Moves between states:
state | p u h
z894 | z3 z978 z879
z990 | z484 z313 z585
z249 | z833 z617 z543
z383 | z838 z826 z996
z870 | z247 z386 z826
z776 | z676 z19 z973
z900 | z986 z107 z593
z291 | z493 z630 z17
z378 | z760 z121 z267
z686 | z114 z523 z39
z842 | z386 z429 z378
z292 | z291 z689 z493
z216 | z679 z593 z586
z998 | z2 z561 z414
z593 | z894 z914 z3
z986 | z593 z606 z894
z826 | z349 z760 z117
z973 | z265 z627 z629
z39 | z666 z2 z102
z478 | z523 z195 z998
z195 | z551 z631 z561
z617 | z635 z991 z822
z518 | z496 z585 z870
z349 | z117 z267 z745
z17 | z686 z478 z114
z586 | z550 z3 z377
z996 | z991 z117 z641
z978 | z604 z102 z632
z551 | z561 z271 z900
z317 | z654 z679 z708
z267 | z658 z725 z562
z889 | z313 z676 z233
z2 | z414 z900 z216
z359 | z383 z247 z838
z523 | z998 z551 z2
z822 | z634 z568 z689
z725 | z590 z383 z693
z543 | z430 z822 z292
z745 | z526 z562 z205
z286 | z765 z496 z359
z914 | z978 z666 z604
z708 | z245 z550 z757
z43 | z674 z430 z394
z3 | z879 z604 z776
z641 | z568 z526 z370
z908 | z94 z990 z518
z205 | z705 z833 z43
z658 | z562 z590 z249
z271 | z115 z17 z107
z562 | z249 z693 z833
z705 | z43 z543 z674
z386 | z378 z672 z760
z585 | z842 z488 z386
z247 | z826 z378 z349
z679 | z586 z894 z550
z757 | z990 z889 z484
z313 | z233 z973 z488
z634 | z689 z370 z630
z102 | z317 z216 z654
z107 | z606 z114 z914
z6 | z647 z43 z772
z693 | z617 z996 z635
z606 | z914 z39 z978
z233 | z488 z265 z429
z265 | z629 z908 z847
z630 | z539 z647 z478
z550 | z377 z879 z889
z114 | z39 z998 z666
z394 | z631 z291 z271
z654 | z708 z586 z245
z674 | z394 z292 z631
z539 | z478 z772 z523
z362 | z627 z245 z908
z526 | z205 z249 z705
z635 | z822 z641 z634
z370 | z6 z705 z647
z53 | z725 z359 z590
z430 | z292 z634 z291
z121 | z53 z765 z725
z117 | z745 z658 z526
z414 | z216 z986 z679
z689 | z630 z6 z539
z676 | z973 z362 z265
z666 | z102 z414 z317
z672 | z121 z286 z53
z991 | z641 z745 z568
z760 | z267 z53 z658
z496 | z870 z842 z247
z568 | z370 z205 z6
z847 | z286 z518 z765
z631 | z271 z493 z115
z629 | z847 z94 z286
z647 | z772 z674 z195
z245 | z757 z377 z990
z484 | z585 z233 z842
z115 | z107 z686 z606
z604 | z632 z317 z19
z632 | z19 z654 z362
z879 | z776 z632 z676
z833 | z543 z635 z430
z590 | z693 z838 z617
z488 | z429 z629 z672
z561 | z900 z115 z986
z377 | z889 z776 z313
z765 | z359 z870 z383
z94 | z518 z484 z496
z429 | z672 z847 z121
z627 | z908 z757 z94
z493 | z17 z539 z686
z838 | z996 z349 z991
z19 | z362 z708 z627
z772 | z195 z394 z551

The rows follow the links: the fewer symbols apart two states are, the more alike their rows tend to be.

Each row is also shifted at random along 7 hidden directions that mean nothing.

Known rows, each with its state:
[-61, -37, 71, -135, 44, -74, 87, 75, 23, 38, 28, 21, 45, -31, 49, -7, 77, 70, 76, -24, 26, -4, 26, 18, 24, 11, 77, 30, -65, -70, -19, 30, 63, 66, -51, -4, 61, -6] | z973
[-76, 38, 11, 42, -63, 17, -122, -70, -46, 7, -98, -33, -2, 33, -89, -57, -1, -26, -73, 95, 63, -33, -96, -81, -35, -71, 25, -27, 12, 48, 7, -16, 73, -99, 55, -75, -69, -71] | z822
[73, 52, -137, -33, 9, -109, -97, -4, 94, 90, 130, 70, 212, 50, 43, 85, 29, -78, -112, -9, 52, -68, 59, 204, -46, -14, -82, 61, -193, -142, -32, -38, 109, 88, -79, 98, -4, 178] | z990
[13, 27, -80, -1, -82, -29, -82, -160, 4, 42, -56, 55, 53, -3, -33, 97, 46, -19, -2, 73, 13, -48, 49, 57, -112, 70, -101, 93, -46, -46, -101, 23, 74, -52, -66, 105, -115, -2] | z725
[25, -1, 97, 54, 1, -17, -8, 13, -24, -80, -42, -7, -126, 20, -21, -171, 107, 52, -72, 103, 130, -116, -27, -257, 106, -144, 144, -20, -8, 75, 30, 109, 36, -22, 103, -132, 5, -41] | z523
[1, 4, 46, 74, -11, -37, 158, -33, 71, -67, -65, -190, -63, 92, 116, -32, 33, 45, 112, 122, 86, -95, -67, -43, 29, -20, 1, -52, 28, 111, 26, 35, -37, -67, 59, -124, 13, -39] | z394
[7, 42, -24, 108, -67, 27, 70, -55, 74, -21, -40, -22, -42, 22, 93, 48, -37, -4, 20, -8, 89, -79, -57, 14, -10, 18, -34, 106, 8, 90, 37, 17, -44, -81, 55, -37, -57, -69] | z292
[83, -39, -10, -45, 37, 23, 65, 42, -3, -2, 79, 136, -32, -98, 23, 62, 10, 40, 37, -135, -70, 43, 138, 32, 29, 92, 4, 87, 6, -61, -34, 36, -72, 90, -58, 126, 26, 21] | z889
[160, -35, -40, 47, 74, 12, 171, 80, 129, -16, 130, -44, -5, 2, 197, -67, -45, 21, -38, -56, -30, 58, 114, -12, 95, -130, 39, -222, -9, -22, 22, -104, -98, 104, -12, 34, 118, 186] | z3
[-13, -37, 35, -119, 63, -81, -37, 38, -55, 10, 30, -7, 55, 8, -73, -21, 94, 24, 36, 50, -38, 8, 49, 14, 6, 22, 23, -36, -43, -87, -48, 42, 70, 79, -59, 17, 48, 48] | z313
[-73, 2, -14, -68, -17, -68, -107, -87, -17, 65, -71, -118, 119, 69, -55, -68, 46, -21, -40, 194, -13, 32, -28, -14, -83, -115, -10, -231, -42, -68, -74, -98, 152, -33, -56, -20, -13, 79] | z760
[-66, -42, 34, -142, 81, -203, 18, 116, 94, 8, 137, -43, 70, 125, 126, 0, 103, -105, 43, 123, -12, -53, -116, 16, -26, -45, -142, 102, -200, -79, 14, 200, 145, 98, -119, -65, 106, 208] | z19
[74, -54, 94, -84, 101, -214, -14, 1, -59, -109, 14, -134, -36, 135, -75, -115, 282, 45, 90, 292, 44, -170, 48, -146, 62, -17, 6, -40, -88, -33, -73, 252, 111, 85, -36, -93, 67, 108] | z586
[75, -56, -74, -34, 6, 21, 7, -49, 78, 58, 63, 33, 19, -33, 125, -62, -49, -55, -103, 50, -147, 172, 98, -96, -54, -181, -70, -285, -20, -99, -84, -114, 27, 50, -128, 133, 38, 246] | z842
[-136, -20, -15, -81, -35, 35, 22, 14, 77, 117, 4, 32, 73, -43, 115, 16, -116, -53, -31, -51, -76, 163, -76, 29, -92, -95, -41, -95, -27, -56, -3, -134, 63, -24, -85, 38, 15, 56] | z359
[50, 38, -61, -13, -52, 40, -189, -128, -125, 54, -73, 123, 76, -86, -221, 20, 52, 57, -96, -10, 22, -10, 158, 33, -35, 48, 86, -20, 20, -85, -105, -90, 59, -7, 2, 127, -110, -77] | z765
[116, -69, 70, 37, 37, 40, 6, 56, -12, -95, 73, 162, -230, -72, 41, -165, 59, -6, -123, 1, -28, 12, 64, -361, 114, -164, 59, 1, 8, 30, 7, 178, -38, 63, 11, 3, 44, 98] | z666
[-126, 49, 18, 34, -59, -73, 38, -12, 138, 42, -46, -137, 67, 121, 155, -66, -7, -44, -44, 135, 161, -90, -200, -28, -27, -176, 2, -43, -107, 58, 63, -28, 128, -95, 44, -169, -2, 19] | z43
[59, 40, -59, 120, -18, -26, 61, -18, 98, -47, 28, -102, -2, 104, 112, 50, -33, -59, 18, 42, 57, -94, -69, 72, 1, 14, -110, 54, -26, 82, 53, 32, -54, -37, 39, -55, -9, 45] | z493
[51, 11, -7, 108, -5, 41, -8, 6, 10, -63, 8, -29, -88, 35, 23, -53, -42, -46, -60, 22, 5, -17, -48, -96, 37, -64, -23, -24, 38, 83, 54, 30, -61, -30, 62, -56, 0, 26] | z631
[53, -59, -6, -72, 83, -16, -64, 84, -39, -17, 122, 82, -27, -17, -30, -23, 5, -73, -47, -24, -154, 98, 45, -52, 11, -19, -76, -25, -21, -75, -13, 76, -8, 112, -86, 70, 74, 164] | z245
[-54, 50, 18, 60, -32, -46, 10, 10, 43, -29, -21, -52, -7, 80, 36, 20, 16, -28, 17, 39, 128, -139, -135, 22, 9, 17, -23, 170, -51, 82, 69, 93, 26, -61, 69, -119, -28, -70] | z539
[1, 33, -45, 78, -100, 19, -86, -120, -7, -32, -47, 121, -96, -6, -20, 102, 9, -72, -12, 23, 24, -87, -55, -45, -79, 96, -151, 295, -14, 63, -18, 175, 5, -93, -4, 42, -135, -66] | z705
[24, 49, -67, 111, -72, -21, -5, -104, 122, 18, -36, -102, 35, 95, 127, -62, -20, -53, -108, 150, 103, -61, -66, -58, -35, -186, -39, -143, -61, 42, 2, -75, 66, -82, 28, -59, -43, 93] | z370
[-11, -4, -23, -26, -55, 59, 121, -71, 65, 85, -59, 29, 50, -101, 98, 33, -43, 99, 36, -74, 13, 72, 100, 51, -35, -11, 81, -105, 30, -41, -60, -175, -10, -27, -34, 94, -30, -51] | z378
[100, 18, 23, 48, 43, 40, 2, 67, -82, -65, 30, 76, -50, -56, -114, 11, 32, 80, 2, -139, 60, -81, 97, 34, 120, 113, 125, 130, 48, 28, 42, 43, -104, 56, 97, 4, 5, -117] | z593
[-3, -58, 11, 6, -55, 92, 91, -115, 5, -2, -92, 6, -123, -80, 66, -2, -47, 30, 68, 32, -121, 135, 53, -133, -67, -14, -50, -126, 119, 31, -80, -40, -61, -66, -62, 86, -40, -11] | z658
[51, 63, -38, 140, -82, 59, 63, -60, 69, -19, -38, 44, -49, -19, 74, 45, -35, 33, -26, -68, 142, -114, -2, 14, 28, 19, 34, 144, 10, 90, 39, -6, -62, -76, 95, -14, -81, -111] | z630
[-9, -21, 74, 45, 72, 75, 151, 155, 24, -43, 31, -120, -54, 1, 75, -95, -107, 43, 26, -104, -14, 77, -50, -23, 121, -73, 126, -176, 101, 84, 119, -116, -133, 24, 97, -119, 121, -32] | z107
[86, 91, -56, 145, -43, 45, -65, -5, -2, -28, 11, 83, 4, -6, -58, 34, -17, 8, -106, -105, 161, -150, 11, 64, 69, 41, 71, 188, -19, 61, 69, 4, -50, -26, 133, -21, -71, -107] | z271
[-45, 33, -81, 63, -70, 23, -27, -71, 86, 45, -15, -37, 39, 52, 98, 47, -106, -109, -50, 40, -23, 42, -109, 45, -99, -57, -147, -22, -21, 28, 15, -62, 21, -82, -27, 5, -46, 67] | z635

In each set, the symbols that take the first to the second take the third to the fourth, perhaps in another order. Give the fourth.
Answer with the state's name.
[32, 21, 58, 97, -47, 93, 55, 9, -19, -66, -34, 145, -169, -94, -2, -6, 3, 70, -12, -130, 110, -91, 13, -123, 91, 44, 110, 231, 56, 106, 55, 106, -93, -44, 116, -27, -57, -183]
: [-148, -14, 99, -156, 55, -123, -24, 176, 27, 42, 93, 85, 57, 17, 30, -34, 76, -32, -21, -33, 78, -55, -132, -12, 34, -47, 49, 200, -168, -64, 66, 149, 151, 77, -26, -100, 80, 21]
:: [-26, 45, 8, 35, 56, -42, -13, 134, 47, 1, 68, -113, 94, 104, 28, -75, -37, -41, -82, -8, 98, -58, -118, 70, 79, -108, 71, -72, -64, 25, 121, -68, 22, 30, 91, -152, 84, 44]
: z627

[180, 29, -57, 94, 54, -43, 78, 20, 47, -65, 73, -83, 31, 66, 37, 23, 42, 38, 24, -5, 69, -119, 105, 114, 89, 53, 16, -17, -18, 14, 19, -6, -93, 65, 53, -1, 36, 53]
: [123, -37, -44, 15, 109, 9, -84, 101, -70, -71, 141, 8, -34, 32, -82, 0, -40, -101, -41, -42, -175, 79, 39, 20, 40, 41, -112, -39, 34, -24, 32, 57, -99, 113, -31, 46, 85, 159]
:: [-119, 4, 6, -42, -83, 24, 25, -69, 34, 66, -75, 58, 5, -53, 52, 66, -33, 4, 44, -18, 8, 33, -55, 11, -93, 31, -36, 95, -6, -1, -30, -13, 52, -79, -42, 33, -68, -82]
: z991

[4, 60, -26, 62, 47, 45, -9, 160, 23, 19, 92, -14, 98, 19, -8, 0, -119, -21, -91, -189, 74, -12, -61, 169, 96, -15, 101, 13, -12, 22, 145, -135, -69, 44, 115, -77, 64, -32]
: [-3, 17, 8, -65, 55, -74, 20, 104, 12, 23, 80, 21, 106, 10, -12, 54, 46, 30, 36, -87, 65, -74, 21, 165, 46, 86, 52, 128, -84, -59, 33, 21, 23, 86, 4, -11, 49, -17]
:: [173, -87, 41, -37, 51, 28, 23, -46, -114, -84, 6, 128, -164, -120, -99, -38, 132, 109, 51, 1, -111, 35, 255, -181, 62, 72, 56, -29, 90, -47, -125, 119, -82, 88, -56, 148, 2, 15]
: z672

[96, 72, -137, 119, -106, 75, -196, -188, -52, 24, -67, 103, 29, -31, -133, 56, -26, -36, -144, 17, 27, -37, 86, 24, -72, 20, -47, 27, 21, -8, -69, -72, 10, -76, 22, 120, -159, -26]
: [2, -37, -12, 78, 12, 126, -153, 43, -103, -88, 45, 81, -194, -7, -90, -16, -145, -184, -89, -40, -226, 154, -122, -163, -28, -1, -192, 57, 121, 89, 70, 121, -115, -28, -3, 6, -2, 64]
:: [158, -59, 18, 36, 106, 36, -7, 71, -75, -95, 73, -28, -104, -5, -63, -126, 12, 6, -49, 14, -118, 75, 114, -145, 109, -72, 45, -217, 86, 3, 3, 6, -108, 99, 16, 10, 94, 121]
: z908

[-161, -24, 45, -95, -79, 53, -90, -30, -31, 78, -56, 197, -51, -114, -20, -6, -27, -32, -64, -41, -39, 97, -71, -143, -88, -54, -4, 118, -17, -35, -31, 46, 107, -56, -60, 48, -65, -61]
: [-148, 72, 5, 42, -97, 65, -75, -5, 39, 86, -69, 48, 58, -21, 14, -45, -95, -22, -144, -56, 138, -10, -150, -18, -21, -135, 100, 24, -32, 41, 76, -124, 86, -107, 90, -89, -60, -110]
:: [67, 12, 11, 119, -46, 63, 5, -83, -33, -80, -77, 1, -140, -11, -30, -40, 15, 31, -11, 41, 44, -58, 19, -139, 32, -5, 24, 20, 83, 102, -2, 55, -69, -72, 76, -24, -64, -80]
: z2

[-83, 8, 61, 21, 45, -2, 21, 125, -7, -41, 20, -101, -20, 71, 3, -38, -54, -41, 21, -21, 20, -12, -161, 11, 52, -13, 11, 22, 20, 81, 121, 26, -33, -12, 77, -152, 66, -41]
: [-35, 13, 37, 10, 37, -5, -36, 140, 2, -27, 86, 70, -28, 14, -1, -19, -27, -61, -63, -93, 39, -38, -106, -15, 63, -15, 9, 169, -48, 33, 109, 101, -9, 36, 56, -82, 46, -8]
:: [-15, -26, 40, -47, -62, -23, 132, -158, -7, 1, -144, -29, -44, -55, 17, 74, 112, 144, 199, 81, 31, -50, 110, -6, -58, 136, 20, 45, 50, 2, -126, 37, 9, -65, -50, 68, -82, -138]
: z996

[-54, 18, -13, -6, -84, 58, -91, -115, -77, 30, -105, 99, -21, -76, -115, 68, -2, 19, 6, -18, -8, 12, 18, -3, -78, 91, -12, 112, 49, 0, -58, 3, 24, -80, -8, 72, -116, -135]
: [-23, 37, -30, 71, -42, -13, -109, -69, -39, -41, -48, -53, -25, 83, -77, 41, -4, -84, -5, 99, 5, -67, -104, 5, -57, 53, -129, 101, 9, 68, 16, 87, 14, -79, 26, -48, -69, -26]
:: [0, -11, -45, 25, -66, 71, -89, -117, -18, 29, -58, 48, -40, -39, -18, -35, -48, -47, -91, 64, -84, 103, 17, -125, -80, -95, -56, -130, 47, -9, -65, -61, 26, -64, -45, 75, -63, 52]
: z6

[124, -20, -114, 72, -46, 16, 83, -190, 71, -7, -47, -114, -10, 33, 105, 67, -29, -15, 74, 130, -116, 66, 113, 33, -105, 20, -172, -203, 65, 0, -120, -87, -66, -47, -94, 132, -49, 126]
: [57, 73, -147, 149, -83, 97, -134, -83, 15, 12, 11, 82, 12, 3, -27, 107, -138, -127, -128, -78, -22, 7, -39, 95, -71, 41, -148, 114, 19, 43, 31, -50, -60, -71, 29, 76, -106, 9]
:: [-75, 18, 20, -94, 32, -36, 172, 89, 117, 126, 17, -93, 209, -22, 137, -16, -28, 126, 41, -98, 113, 24, 37, 195, 45, -70, 203, -184, -64, -84, 22, -263, 48, 51, 11, -31, 87, -25]
: z247

[45, -19, 59, -55, 45, -24, 109, 60, 39, 26, 20, 10, 39, -57, 56, -115, 79, 143, -25, -34, 103, -25, 127, -56, 111, -114, 236, -154, -36, -59, -18, -91, 30, 78, 28, -12, 70, 1]
: [58, -16, -86, -12, -55, 15, -125, -140, -27, 28, -7, 129, -20, -44, -43, 53, 16, -68, -61, 59, -109, 59, 85, -57, -110, 12, -146, 19, -13, -70, -116, 45, 45, -11, -112, 163, -88, 97]
:: [-139, -107, 170, -172, 3, 83, 89, 74, -50, 47, -45, 190, -144, -208, 29, -122, 14, 112, 18, -108, -74, 178, 37, -277, 32, -103, 185, -44, 60, -44, -36, 16, 34, 24, -53, 34, 46, -90]
: z991

[-40, 0, -6, -41, -49, -6, -17, -120, -41, 31, -101, -20, 29, -22, -60, 51, 41, 47, 75, 68, -12, 6, 42, 34, -79, 74, -14, -15, 29, -25, -88, -27, 43, -54, -41, 54, -71, -70]
: [-84, 46, 18, 48, -81, 8, 2, -66, 22, 7, -96, -19, -13, 17, 12, 23, -1, 11, 17, 33, 113, -83, -97, -10, -33, 9, 12, 113, -5, 72, 21, 20, 38, -108, 58, -68, -77, -128]
:: [70, 64, -105, 115, -104, 49, 34, -166, 105, 66, -83, -40, 82, -8, 92, -9, -41, 51, -90, 42, 118, -31, 82, 35, -37, -113, 63, -184, -3, 3, -55, -220, 19, -85, 34, 51, -89, -1]
: z291

[190, 8, -71, 103, 77, 80, 3, 72, -38, -61, 101, -1, -11, -18, -54, 12, -76, 1, -49, -138, -68, 37, 128, 92, 99, 54, 25, -87, 84, 12, 46, -88, -180, 88, 59, 58, 54, 49]
: [-31, -68, 48, -125, 15, -32, 10, 8, -4, 30, 23, 108, -39, -72, 29, -32, 64, 15, 10, 16, -72, 73, 54, -122, -25, -40, 0, -1, -38, -82, -70, 74, 69, 51, -104, 71, 23, 64]
:: [-46, 9, -59, -68, 14, -19, -24, -8, 24, 100, 5, -100, 184, 27, 2, 11, -60, -12, -15, 18, -54, 103, 14, 160, -63, -46, -1, -234, -19, -91, -32, -219, 57, 18, -58, 37, 33, 79]
: z568

[155, 77, -76, 167, -30, 34, -106, -31, 13, -38, 31, 72, -5, 15, -44, -67, 11, -10, -207, -17, 153, -135, 55, -55, 89, -104, 90, 17, -38, 37, 41, -21, -16, -4, 124, -17, -53, 13]
: [-28, -42, 67, -82, 148, -27, -39, 176, -88, -13, 66, -160, 72, 62, -103, -145, -21, -7, -22, 21, -99, 116, -31, 7, 87, -96, 100, -310, 42, -42, 61, -113, -5, 105, 21, -105, 166, 95]
:: [-132, -24, 143, -157, 62, -32, -6, 149, -80, 41, -2, 57, 41, -70, -97, -97, 73, 107, 5, -79, 68, 5, -14, -45, 88, -34, 238, 12, -30, -59, 34, -3, 88, 67, 35, -81, 75, -115]
: z121

[51, -39, 15, -40, 59, -122, 86, 87, 134, -15, 135, 7, -7, 65, 192, -64, 77, -49, -33, 70, 33, -52, -16, -89, 43, -133, -47, 13, -153, -41, 14, 132, 67, 92, -61, -34, 95, 207]
: [-9, -26, 40, -106, 110, -77, 52, 97, -109, -51, 41, -96, 52, 34, -134, 156, 60, 46, 255, -65, -89, -30, 33, 266, 13, 329, -60, 163, 47, -26, 3, 96, -87, 87, -31, 8, 64, -88]
:: [21, -20, -29, -84, 2, -100, -54, -98, -23, 22, -20, -28, 67, 35, -47, 39, 116, 1, 57, 148, -43, -22, 79, 35, -80, 50, -85, -33, -55, -91, -120, 49, 96, 23, -108, 77, -28, 79]
: z247

[93, -68, 13, -61, 63, -14, 34, -14, -14, 3, 20, -37, -2, -26, 9, -123, 58, 58, -25, 86, -90, 101, 155, -122, 33, -129, 74, -321, 24, -84, -90, -85, 14, 81, -66, 63, 70, 145]
: [-136, -12, 57, -95, -81, -43, 60, -76, 61, 77, -92, 42, 12, -45, 90, -11, 64, 58, 40, 69, 79, -13, -35, -85, -70, -63, 47, 38, -67, -31, -65, 16, 141, -65, -54, -4, -49, -60]
:: [-119, -47, 35, -130, -11, -6, -130, -27, -103, 36, -37, 82, -17, -45, -114, 17, 16, -52, 16, 43, -137, 109, -40, -65, -101, 36, -84, 43, 10, -62, -66, 75, 87, -9, -102, 56, -26, 1]
: z641

[13, 16, -90, 52, -86, 12, -18, -141, 59, 20, -36, 19, -8, 16, 69, 97, -38, -74, 6, 60, -40, 8, -14, 25, -119, 32, -179, 60, -11, 11, -57, 17, 9, -75, -66, 85, -91, 46]
: [86, 36, -56, 150, -23, 120, -41, -37, -67, -69, -26, 5, -84, -13, -90, 58, -99, -25, -10, -86, -40, 3, 13, 42, 16, 109, -47, 58, 131, 99, 43, -21, -159, -49, 84, 22, -58, -88]
:: [-85, 71, -17, 75, -38, 55, -113, -4, -25, 40, -74, -119, 92, 60, -80, -82, -99, -32, -124, 29, 74, 14, -124, 29, 0, -128, 86, -184, 34, 50, 73, -197, 39, -86, 112, -120, -19, -55]
: z561

[137, 25, -56, -4, 36, -10, -96, 1, -67, 5, 62, 111, 73, -49, -135, 23, 68, 47, -74, -75, 32, -57, 179, 86, 54, 64, 83, 35, -34, -88, -43, -22, -6, 93, 11, 102, -14, 9]
: [-164, -55, 130, -179, 59, 58, -55, 119, -180, 43, -43, 74, 0, -124, -200, -32, -10, 79, 61, -133, -106, 151, 3, -9, 21, 78, 154, -20, 96, -60, 4, -45, 13, 42, -9, 0, 51, -158]
:: [-12, -27, -10, 67, -80, 96, 119, -83, 65, -20, -52, 43, -152, -56, 143, 64, -92, -23, 67, -32, -76, 75, -33, -89, -67, 28, -121, 66, 86, 88, -12, 36, -96, -92, -32, 53, -57, -31]
: z674

[7, 28, -27, 73, -57, -5, -63, -123, -35, -43, -89, -74, -40, 62, -62, 30, 23, -30, 28, 127, 11, -63, -40, -21, -59, 47, -91, 28, 37, 64, -30, 53, 2, -90, 19, -20, -82, -41]
: [-149, 29, 49, 43, -37, 60, 130, 75, 87, 26, -36, -76, -8, 11, 136, 7, -134, -4, 41, -94, 69, 22, -183, 43, 9, -34, 37, 32, 32, 105, 123, -83, -41, -87, 80, -130, 23, -115]
:: [41, -37, 71, -18, 110, 24, 35, 127, -108, -82, 36, -64, -57, -4, -110, -35, 4, 52, 81, -68, -74, 32, 37, 14, 105, 91, 77, -48, 103, 27, 50, 18, -119, 78, 53, -48, 92, -48]
: z879

[-214, -60, 84, -179, 6, -51, 3, 11, -67, 34, -60, -47, 4, 3, -46, 86, 10, -30, 193, 52, -144, 104, -123, 49, -124, 142, -132, 93, 24, -29, -36, 96, 66, -30, -117, -8, 9, -57]
: [-61, -17, -15, 51, -39, 113, 6, -26, -30, -27, -39, -4, -108, -23, 4, 82, -149, -85, 62, -59, -157, 129, -100, 2, -78, 92, -162, 57, 130, 88, 33, 10, -115, -82, -15, 25, -34, -48]
:: [44, -21, 7, -40, 80, -59, 58, 103, 17, -27, 103, -8, 22, 24, 31, 36, 28, -4, 58, -50, -25, -21, 25, 85, 47, 70, -25, 67, -41, -30, 27, 68, -36, 95, -25, 2, 76, 60]
: z847

